dolop-mez: [-65  31   4 -43 -18  24  40  -7 -31   5 -93  61  -9  27  -3 -17  32  -7
   3  11   7  -4  41]
bon-nade: [ 31 -61 -24 -19   1  -6 -22 -13  25  24  88 -16 -18 -23   5 -11  20  -8
  33  62  55 -46 -40]
zuba-mefa: [ -6 -29 -47 -36  10  12  14 -18  25  -2  47  -4 -10   0 -14 -11 -28  -3
  34   4 -11 -20  39]
zuba-mefa: [-35   2 -11  -9  -2  -9   2  24   4  40 -14  38 -14   7 -37  38  74 -21
   5  -2  15  58  63]
zuba-mefa: [ 23  -7  13 -11   6 -25  -8  -2   6  19   8  16 -19 -34  14  13  23  -4
  10   4  26  35 -25]
bon-nade: [ -2 -23 -49   0 -10   0 -21  12  16   0  20 -25  14  15 -22  18  -6   0
  15   1  35 -14   6]
dolop-mez: [  1  10  26  19   7  14  10  11 -20  -2   9  11 -11  -2   7 -23  -5  -9
  -4   8 -19  -1  -6]
gesu-nif: [-33   4 -30 -24 -14   7  24  -2 -12 -11 -38  16   5   0   8  -1 -37  15
   6 -18  -2  14  14]
gesu-nif: [-29 -10  28 -16 -19 -10  21 -20 -10   2 -21   9  15 -18  36  -6  -2  33
 -40  24  -8  -8 -25]
dolop-mez: [ 23 -29  10  40   5  -5   1   7  -4  36  83  -1 -27 -37   6  10  24  -5
  -3  18 -42  29  -7]
dolop-mez: [ 60  -7  -6  18  11  -4 -17 -19   9  38  44   3 -44 -19  -9  18  59 -27
  38   8 -14   7 -10]
zuba-mefa: [ 20   7   0  13  -1  13 -25  12  -5 -34 -10 -31  20  26   2 -27 -35  -3
   5   8  45 -57 -47]
zuba-mefa: [ 26 -12  18  10  20 -45 -27  24  25  43  40  14 -20 -39 -16  51  65 -18
   2  -9  24  87  11]
zuba-mefa: [  9  16  10   3  -5   5 -17  13 -14 -18 -36  -3   8  16   6 -16  -6  -6
   4   7  50 -27 -41]
zuba-mefa: [ 25  18  33  26  14  -9 -12   7   1 -21   1 -21  13  -3   9  -4 -26   4
 -20 -21 -15   5 -22]
gesu-nif: [ -3 -23   8 -16 -19 -17  20 -47   1  70   7  39 -38 -37  13  37 105   6
  -3  36 -36  27  14]
gesu-nif: [  9  18  -3  11   2   3  -7   3  -3  -5 -20  -3   0  12 -10   7   3  -7
   6 -18  -4   4   5]
bon-nade: [-24 -27 -16 -46   2  -8  14 -15  21  14  19  17  -6 -12  -3   1  11   4
  10  20  15   4  28]
bon-nade: [-16 -17   4 -19  -3   1  36 -33  -1  25  22  25 -21 -28  16  -1  14  12
  -4  15 -56  14  25]
zuba-mefa: [-24  27   3 -32  12  -3   8  18   0   6 -49  45 -15  10 -23   6  30 -25
  20 -18  30  44  45]
bon-nade: [ -4  20   7  -4  11   4  11   0  -1  -6 -17  13  -6   5  -8  -2  -5  -8
   4 -22 -24  18  28]
bon-nade: [-15  15  -8  26 -11  11 -20  28  -8 -15 -30 -20  27  42 -25   6   3  -5
 -13  -7  23 -20   6]
dolop-mez: [ -8   7 -34 -25  -5  13  14 -27   7 -21 -27  -9   9  17  -2  -6 -37  11
  14 -21 -21 -26  20]
zuba-mefa: [ 35  -4   9  12  11  -1 -13  -7   8 -27  27 -34  10  -7  17 -19 -49   9
  -1  -4  -3 -30 -40]
dolop-mez: [-14 -32  34   5   5 -20  15  -3   8  15  58  -2   6 -38  23   1  -4  23
 -41  22 -35  24  -2]
gesu-nif: [ -2   7  -4  21  -5  16   1  11 -16  14   1  10 -14  12 -13   0  26 -16
   8   6 -11  -1  11]
gesu-nif: [  8 -12 -32 -42  -3 -21 -10 -40  41   2 -14 -17  13   3 -10  31  14  13
  10 -12  12 -11  18]
bon-nade: [ 17  73  63  34  24  12   2  19 -29 -31 -65  15  -3  22  -1 -21 -10 -22
 -14 -44 -32  19   0]
gesu-nif: [ -6  -4  16  29  -6  19 -13  14  -9  -5  15 -20  14  30 -10 -19  14  -7
 -18  32   8 -52 -11]
dolop-mez: [ 45 -17  62 -11  29 -33  -6 -37  33  13  57  -8 -12 -43  26  -5  25   5
 -18  23 -22   0 -25]
dolop-mez: [-27   0  62 -19  10 -16  14  -1   4 -18  -5   6  23 -13  26 -24 -20  21
 -48  17   0  -1 -10]
bon-nade: [ 20  15   4 -11  30   7 -35  32  20 -22   3  -6   0  37 -39 -22   7 -44
  34   3  75 -29   8]
gesu-nif: [  8   6  -4  16  -3   7  -1  -1  -8  24   1  12 -20   4 -13  13  44 -16
  12   3 -15   9  14]
gesu-nif: [  9  24   7  32 -20  10  -1 -21 -20  46 -41  20 -26  17 -17  34 104 -17
   0   5 -40   4  18]
bon-nade: [ 20 -16   4   7   9  14 -21   7   7   7  44 -10 -11  16 -16 -22  29 -26
  20  41  33 -49 -12]
dolop-mez: [ 36   9  16 -86  18 -25   5 -95  51   6 -39  12 -17  -9  10   5  49   2
  25   4  -3 -36  12]
[ 25   2  50  48   8 -14 -32  52 -20  37  28  21 -25 -17  -6   8  75 -34
  -5  31  48  40 -37] => dolop-mez
[-13  11  25  40   4 -16  -3  22   2  25   6   2   6  -1 -22  41  46  -2
 -38 -22 -44  61  43] => zuba-mefa
[-16   8  13 -13  -4   0  32 -24 -11   8 -20  25 -11 -18  19   0  -1  14
 -11  -8 -49  23  15] => zuba-mefa
[-30  22 -11 -51   8   2  14  10  -1   8 -55  55 -21  10 -20  -1  29 -27
  35  -8  44  33  44] => zuba-mefa
[-28 -31 -69 -41  -5  29  14 -12  16   0  29   0  -6  24 -26 -16 -16  -8
  42  20  12 -46  47] => zuba-mefa
[ 34  19  19  18  13 -11 -15  -1   4   5  -5  -2 -10  -4  -5  14  22 -13
   3 -20 -10  20  -5] => gesu-nif
[ -5 -37 -27  16  -6  -6  -7   2  18  32  62 -16  -2  -7 -20  30  31   2
  -4  13 -21  11  29] => zuba-mefa
[  4   9 -44 -13   9   5  -3  11   9 -14  -7  -1  -4  10 -20   6 -33 -12
  35 -36  11  18  26] => gesu-nif
[ 21  -9   8  11 -12   1  -5 -15 -11 -10   5 -19   6 -11  30 -15 -23  17
  -8  17   2 -35 -57] => zuba-mefa
[ 15  10  13 -15   3 -10 -10   5  -5  -2 -26  16  -9 -10  12  -6   7  -8
  14   4  48   7 -33] => zuba-mefa
[-43 -36 -11   9 -44  -2  10 -11 -13  22   2 -11  24  -4  19  16  21  39
 -44  41  -7 -23 -17] => bon-nade
[ 17 -19 -27  63 -30  13 -42  25 -14   0  22 -55  27  30 -10  11   7   5
 -12  24  33 -56 -53] => bon-nade
[  3  32   7 -44  16  -2  -8  17  -2 -17 -60  37 -13  10  -6 -19   1 -29
  38 -10  80  11  -7] => zuba-mefa
[-27 -69 -74 -81 -24  10  59 -75  11  47  53  40 -47 -51  29  -5   5  23
  49  48 -38 -13  27] => zuba-mefa
[  1 -27 -25 -36  11  -4  -2  -7  26  10  38   5 -12  -8 -12  -2   7 -10
  29  17  28  -6  19] => bon-nade
[-18   3   1 -10 -28  -5  24 -38 -15  43 -44  33 -18 -13  13  31  71  14
 -11  11 -36  19  12] => gesu-nif
[-47 -12 -24  -9 -36  22  18 -17 -16  14 -31   6  11  27  -4   1  30  14
 -13  33  -6 -44  17] => gesu-nif
[ 47 -14  41  35  32  -6 -31  24  14   9  86 -18 -15 -11 -10 -15  21 -29
   3  25  11  -7 -21] => gesu-nif
[ 35  -1 -12  20   3  -3 -36  20   4 -14  11 -28   7   9  -7   1 -14 -10
  15  -4  47 -17 -39] => bon-nade
[-19  12 -13 -41 -11  15  31 -39 -10  33 -46  53 -38   5  -6   3  66 -15
  30  14 -20  -1  41] => dolop-mez

rubot-popok: [ 14 -14   3   2  23  35 -17   6  23  21  35  -3  22 -27   2  -6 -11 -13
 -38  24  29  21 -41]
bet-meza: [-17 -28  13 -10 -27  16   1  10   0  -4  -2   6  11   6  -8 -19  -3  -1
  -5   4  20 -10   4]
vire-sadek: [ 37 -31  40  -2  10  34  -4 -17  16 -10  26 -38  -4 -31   9  22  49  26
 -60 -29  31   5 -26]
rav-vig: [ 32 -43   7  42 -42   9 -35 -23   1  16  30 -32  -8  32 -24 -26 -59  14
 -29  25  19   8  -8]
bet-meza: [  4  40   8  46  -6 -57 -20 -19  19  -1 -23 -65 -20  27 -23  21 -13  35
  -2   3 -30  33  48]
golek-dumil: [-45  39  -4 -36   9  16 -35  -4  12  18 -32 -26  24  -9  -8 -34  13   8
  -2  65  -7  34  11]
rubot-popok: [  6  -2 -15  -6  22   8   4 -21  11  18  17 -17 -17  -4   0   5  33 -10
 -48   6  24  -1 -21]
bet-meza: [ 19  45  28   0 -13 -42 -14 -21   0  19 -28 -22  26   6  -8 -27  17 -14
  34   2  18  38  47]
rubot-popok: [ -7  -7   9   9   8   4   1   6   7  -4  21  14  -4  11  14 -17 -19   3
  -5 -10   8   0 -14]
golek-dumil: [-61  13  54 -32 -22 -18  10 -24  29  -1  -5   2  -7  38  11 -48  49   2
 -15 -26  38   2  26]
fudu-tofer: [-52  16 -33 -20  -1 -15   7   4  -7  10 -40  -7   5  23 -27 -13  -2  -1
   3  44   0  -4  28]
rubot-popok: [-11 -24  -9 -42  24  20  34   1  -9  12   1  30  31 -14 -14  13  17 -18
 -20  10  50 -18 -22]
rubot-popok: [ 35   7 -21  25 -24  -9 -25  30 -48   1 -25  22  33   4  -1 -46 -79 -12
  87  32 -22  14  26]
vire-sadek: [-65  20 -21 -40  50  14  21  20  13   3 -14   7  -2  -7  19 -30  52 -11
 -32  16  27  -1  -7]
vire-sadek: [-31   8 -21   1 -16 -22   7   4  -6  -6 -28  -2  -9  21 -22  17 -16   9
  16  14 -28 -13  25]
rav-vig: [ 12 -21  10 -19  -5  29  -1  -2 -20  -7  15  32   8  -5  20 -20  -9   0
  16  -7   5 -14 -24]
fudu-tofer: [-23  12 -19   6  23 -29  23   0  -5  -7  -6  15  -7  26 -10  25 -32  16
  11   0 -16 -10   5]
rav-vig: [-16  27  16  -5   9 -29  13  -8  32  11 -10 -18   6  -5 -12  23  42 -13
 -19 -12  17  16  20]
fudu-tofer: [ -4 -11  62  10 -60  10 -23   8  12 -43  -4 -11 -18  -2  26  -9  18  30
  26 -49 -42  -4  23]
fudu-tofer: [ 47 -50 -21  29  18  11  33  25   0  14  48  35  14 -18  -8  27 -29 -44
 -25 -20  48 -18 -41]
golek-dumil: [-12 -43  26 -18 -19  40  12  43   1 -15  16  53  38 -22  11 -15 -18 -19
  19 -14  23 -16 -21]
vire-sadek: [-12 -15 -39  -6  23  -5  28  20 -36  -3 -21  16   8  16 -12 -13 -24   3
   8  18  22 -19   8]
bet-meza: [-18  25  13  16  21 -24   0 -13  30  -5   9 -25 -26  15   8  12  14  20
 -26 -17 -10  14   5]
golek-dumil: [ 37 -56  31  18 -16  14  10   4 -11 -17  23  10  25  -1 -17  29 -50  26
  -2 -20  22 -11 -16]
vire-sadek: [ 31 -31 -12   1  46   9  22 -16 -40 -10  14   0  -7  17   8  -6 -22  40
 -22  -7  36 -15 -24]
golek-dumil: [ 23  26 -22 -12  -2 -11   2 -29  -4  16  -4   0 -23 -14   2  30  45 -27
   5  -9 -26  -9  -2]
golek-dumil: [  6   8 -10   1  -2   6  -4  23  25  18   0   6  31 -40 -21  40   0 -38
   2  19  -7  14  -7]
fudu-tofer: [ 41   2  28 -10  -1  -2   6 -12   1  17  21  32  33 -19   7   2   4 -35
  22 -21  30  10 -13]
vire-sadek: [ 13  12  36   0   4 -10 -13 -41   7  -4   5 -34 -11  12   5   2  17  38
 -19 -14   4  16   4]
rubot-popok: [ 33   6 -32 -45  63   4  26 -14 -76   8 -31  26  46  -4  -3 -19 -19  17
  36  34  42  -1  -6]
rubot-popok: [-16  22 -56 -33  28 -18  38 -23 -39   6 -16  31 -44  25  20 -17  48 -24
   9 -12  -2 -40   1]
bet-meza: [-13  -6   2  -3 -63 -16 -19   6 -21  -1 -58 -20  39  15 -56   5 -44  18
  46  47 -19   5  55]
bet-meza: [ 21 -59  -9  42 -33  19  -9  19  -8  -9  13 -29 -14  10 -18  -6 -34  15
 -32   5  12 -14  -1]
rav-vig: [ -8  26  25   5   4 -38   4 -13  17  -2 -25 -35  13   7 -23  25  12  23
  -3  -4   5  23  36]
bet-meza: [ 72 -57  19  -4  20  44   2 -13 -30   4  34   2  33 -24   1  -4 -19  15
 -26  -2  62   0 -44]
bet-meza: [-23 -25 -30  40 -20 -11  -8  12  -5  -6 -12 -43 -34  43 -22 -26 -30  25
 -31  24   0  -8  25]
rav-vig: [-58  17 -35 -61 -12   8  10 -15 -14  18 -27  37  -2  15  -8 -19  25 -27
  17  36 -10 -26   2]
bet-meza: [ 44   4  -9  25   6  -8 -12  -4  -5  15   8 -16   5  -9  -5   2 -13 -11
   1   6   6  17  -1]
vire-sadek: [ 53 -28  23  14  -7  16  -9  -2  -7   6  25   5  28 -16  -3   0 -28  -4
   3  -6  27  10 -18]
fudu-tofer: [ 12 -28  17 -18  -2   8  31  13 -12  -8   6  43  32 -14  -5  20  -6 -13
  18 -25  28 -19 -10]
golek-dumil: [-42  23 -32 -13   8  17  -5  24  28  11   6  24 -13 -21  14   4  20 -40
  -3  17 -34  -4 -20]
vire-sadek: [ 14 -26 -34  -7  -1  -1  24   8 -54   3  -7  40   5  24   1 -40 -30 -18
  31   5  29 -29   2]
golek-dumil: [ 18 -45  22  24 -16   5   5  -6   5 -11  24  -5   6  11 -24  39 -48  32
 -20 -10   7  -9 -15]
vire-sadek: [ -8 -28 -45   3 -11  17  23  43 -13 -10 -12  15 -15 -19  -3  14  20 -31
  -3  -5  -9 -36   1]
fudu-tofer: [-56  45   3 -28  10 -31  17  -4  25   3 -28   6   4   6 -10  23  32  -6
   9   1 -16   4  24]
rav-vig: [-24  29   5 -19  27  12  -6  25  18  -3 -14   1  24 -35  10   6  20  -3
   7  13 -12  21  -2]
rav-vig: [  4 -40 -28 -19 -46  49  -1  19  -6   7   9  25 -14 -29   6  -7  39 -53
  -8   1  -4 -39 -21]
fudu-tofer: [-23   8 -15  -4  23   5   2  19 -29 -32 -26   1 -12   9  18 -12 -18  44
  25   5 -34  -8   8]
golek-dumil: [ 56  42 -20  39  51 -50   2 -10 -34   3 -21 -42 -12  10  14 -24   4  14
  16 -10  15  31  35]
golek-dumil: [-60  13 -38  14   7   4   0  77  23   4 -19  13  14 -12   0 -34 -14 -43
   8  34  -3  11  16]
rav-vig: [-10  54 -42  -7  25  20 -53  -7  33  33 -17 -57   2 -46 -18  31  20  -4
 -30  80 -53  44 -12]
vire-sadek: [  2  17  14   0  -8  -8 -10  -2   9   6  -7 -10   6  -4   4 -15  17 -10
   7  -2   5  16  15]
fudu-tofer: [ 48 -28   0  23  33  43  -8   2  18  -3  50 -26 -25 -42  26  24  29   5
 -65 -22   9   2 -53]
golek-dumil: [-15 -31  15  44  23  -4   6  -5  15 -28  48  -6 -41  47  15   2 -61  60
 -41 -27  -4 -10 -29]
rubot-popok: [ -4  -3 -23 -20  23  37  -5  19  20  28  10  -1  24 -43  -4  -3  29 -41
 -37  36  30  12 -29]
rav-vig: [ 28   0  -1 -20   7  33 -19 -19 -12   5  14   6   2 -25  15   5   6   3
   3  10 -16   1 -32]
rubot-popok: [ 17  10 -34  11 -16 -29   4  -7 -39   5 -27  -1 -16  25  -7 -21  -8 -11
  35   5  -9 -12  32]
fudu-tofer: [ -2  61  13  29 -31 -51 -35 -28  42  34   6 -21 -17  23  -1 -23   5 -39
  16   4 -22  39  31]
rubot-popok: [-54  32 -57 -18  10   5  10  53  11  13 -35   6 -14 -25  15 -37  69 -67
  -2  21  -4  -6  22]
rav-vig: [ 40 -13  -2  -5  11  10   9 -16 -42 -19  11  26 -13   1  25   5 -13  21
  28 -28 -16 -23 -20]
fudu-tofer: [ 13 -71  11  20 -44  31  -3   5  -7 -21  15 -19 -16   9 -16  11 -18  29
 -34 -11   7 -29  -9]
rav-vig: [-44  -1 -85  11 -23  -2   1  31 -12   7 -33  -5 -38  14 -22  -1  -5 -27
   0  45 -44 -31  19]
bet-meza: [-54  69 -38  14  -2 -54 -17   1  26  20 -38 -20 -10  24 -30  17 -21 -10
  24  47 -57  24  42]
rubot-popok: [ -2   2 -43 -69  59  45  25  -7 -21  27  10  52  26 -39  12   5  34 -38
 -11  30  31 -17 -56]
vire-sadek: [-22  21 -46  28 -17 -35   9  37  -6 -13 -49 -21 -24   2 -18  24   9  -9
  24   4 -49 -11  51]
bet-meza: [ 33 -53  14  25   5  25   2  -4  -8 -28  24 -25 -14  -3  -5  40 -25  56
 -39 -19  -1 -15 -26]
[ 29 -10  -3  37   9 -17  12  -4  22  12  42  10 -12   3  -3  32 -21 -23
 -21 -25  10  -1 -22] => fudu-tofer
[ -4  25 -43   3  62 -27  10 -43  -5  22   7 -16 -17  31 -22  35 -33  30
 -32  36  -3   6 -20] => fudu-tofer
[ 28 -51 -34  54 -26   4  15  53  10  19  34  23   3  -6 -12 -14 -31 -74
 -15  -8  41 -15 -10] => fudu-tofer
[ 24  62  12  45  26 -48 -23 -14 -11 -22  11   9 -32  31  47 -16 -58  36
  68 -31 -71  26  10] => fudu-tofer
[-53  -8  33 -34 -27  16   3  12  33   9   4  28  29   0  -5 -24  14 -27
  -5   6  28   1  -2] => bet-meza
[-19 -16  44 -30 -22  22  -7 -22  28   3  19  10  19  -5 -11  21   5   9
 -19   0   8   0 -22] => golek-dumil
[ -7 -12  31  -2  23  42 -14  -5  41   0  70  32  -5 -13  35   4 -22   4
 -30 -14  -6   6 -71] => rubot-popok
[ -5 -53 -40 -24  33  36  33   1 -42   1  36  72   5  22   5  -8 -65   3
  -2  16  26 -45 -62] => vire-sadek
[ -8  39 -38 -13  16   1   3 -18  24  15  24  25 -51 -19  28  37  53 -44
  -9 -17 -55 -19 -33] => golek-dumil
[  6  24   3 -16  58 -13   9 -18 -28  10  -3   2  12  23  26 -69   2  13
   3   7  56  22   3] => vire-sadek
[ -9  17  25  33   3   9 -39  46  30 -11  -5 -34  21 -24  11 -26 -21  14
   5  17 -15  47  15] => rubot-popok
[ 16 -19  49 -23 -24  13   8  -3  -9 -13   0  15  19 -11  18 -24  36  -4
  15 -38  33  -6   8] => bet-meza
[ -9 -36  27 -63 -49  39 -18 -78  -5  49  45  46  15  42  -7 -68 -10 -29
 -18  33  62 -16 -45] => rav-vig
[ 25  28 -43  58  -9 -49  -5  20 -21 -11 -23 -10 -29  15  -5  22 -45   0
  52  -5 -66  -1  36] => vire-sadek
[ 11  -8  22 -15  11   3  10 -16 -20 -14  -5  -5   1   6  12 -12  16  28
  -1 -19  20  -4   3] => bet-meza
[-23   2 -43  17 -12 -11 -13  26 -22   2 -48 -37   2  18 -29 -30 -25  10
   8  53  -6   6  43] => golek-dumil
[ -8  18 -28 -48 -40   4  -8 -38 -33  12 -42  -5 -24   5  -5 -14  61 -16
  20  19 -26 -25  24] => golek-dumil
[ 56 -12  35  25   9  -2   4  10 -13 -33   3 -15   6 -26  16  32   1  33
  14 -48  -8   6   4] => rav-vig
[-30  12 -10   1  -9  -5   3  24  12  -5 -13   2 -11  -2   8 -12  22 -19
   5  -4 -12  -4  16] => rubot-popok
[  6 -40  34   9   3  13  18  -6  -6 -29  42  30 -20  24  29  -9 -24  30
  -9 -51  13 -25 -30] => golek-dumil
[ 15  -5 -30 -28  11  20   5  -8  -2  31 -13 -17  22 -36 -28  23  44 -30
 -34  36  31   1  -9] => rubot-popok
[ 12 -27  13 -35 -14  27   5  -2 -31  -9 -15  22  39 -15 -15  14 -16  17
  26  12   6 -13  -7] => bet-meza
[ 39  47   7  27  35  -5 -31 -16  23  11  32 -20 -25 -20  41  -9  18  -8
  -7 -15 -24  36 -21] => fudu-tofer
[  3 -57  -6 -34 -15   6  51  -9 -33  10  13  71  33  21 -28  12 -32 -25
  12  -8  56 -47 -21] => rubot-popok
[-10 -17  -3 -11 -10  19  14  11  -2 -11  19  41 -17  -3  23  -2  10 -19
   7 -27 -11 -29 -22] => golek-dumil
[ 30  -9  54  36 -15 -17 -12   7  20 -16  -6 -51  23 -11 -18  23  -7  34
 -10 -21  14  32  29] => rav-vig
[-33  -7 -28 -15 -29   5  10  29  -5   9 -14  41  14   2 -13  -9 -14 -42
  29  20  -7 -21   7] => vire-sadek
[ 42  15 -34  50  23 -50  17 -47  26  34  42 -31 -63  24  -7  38  28 -32
 -61 -30  14  -3 -12] => rav-vig
[-13 -37  -7  23 -22  -1  22  21  19  11  35  26 -18  22   5 -33   1 -51
 -28 -25  46 -22  -9] => rav-vig
[ -1  15   6   9 -18 -19  -9  13   1  -7 -48 -49  13 -13 -26  14  22  15
   6  12  -9  18  50] => rubot-popok
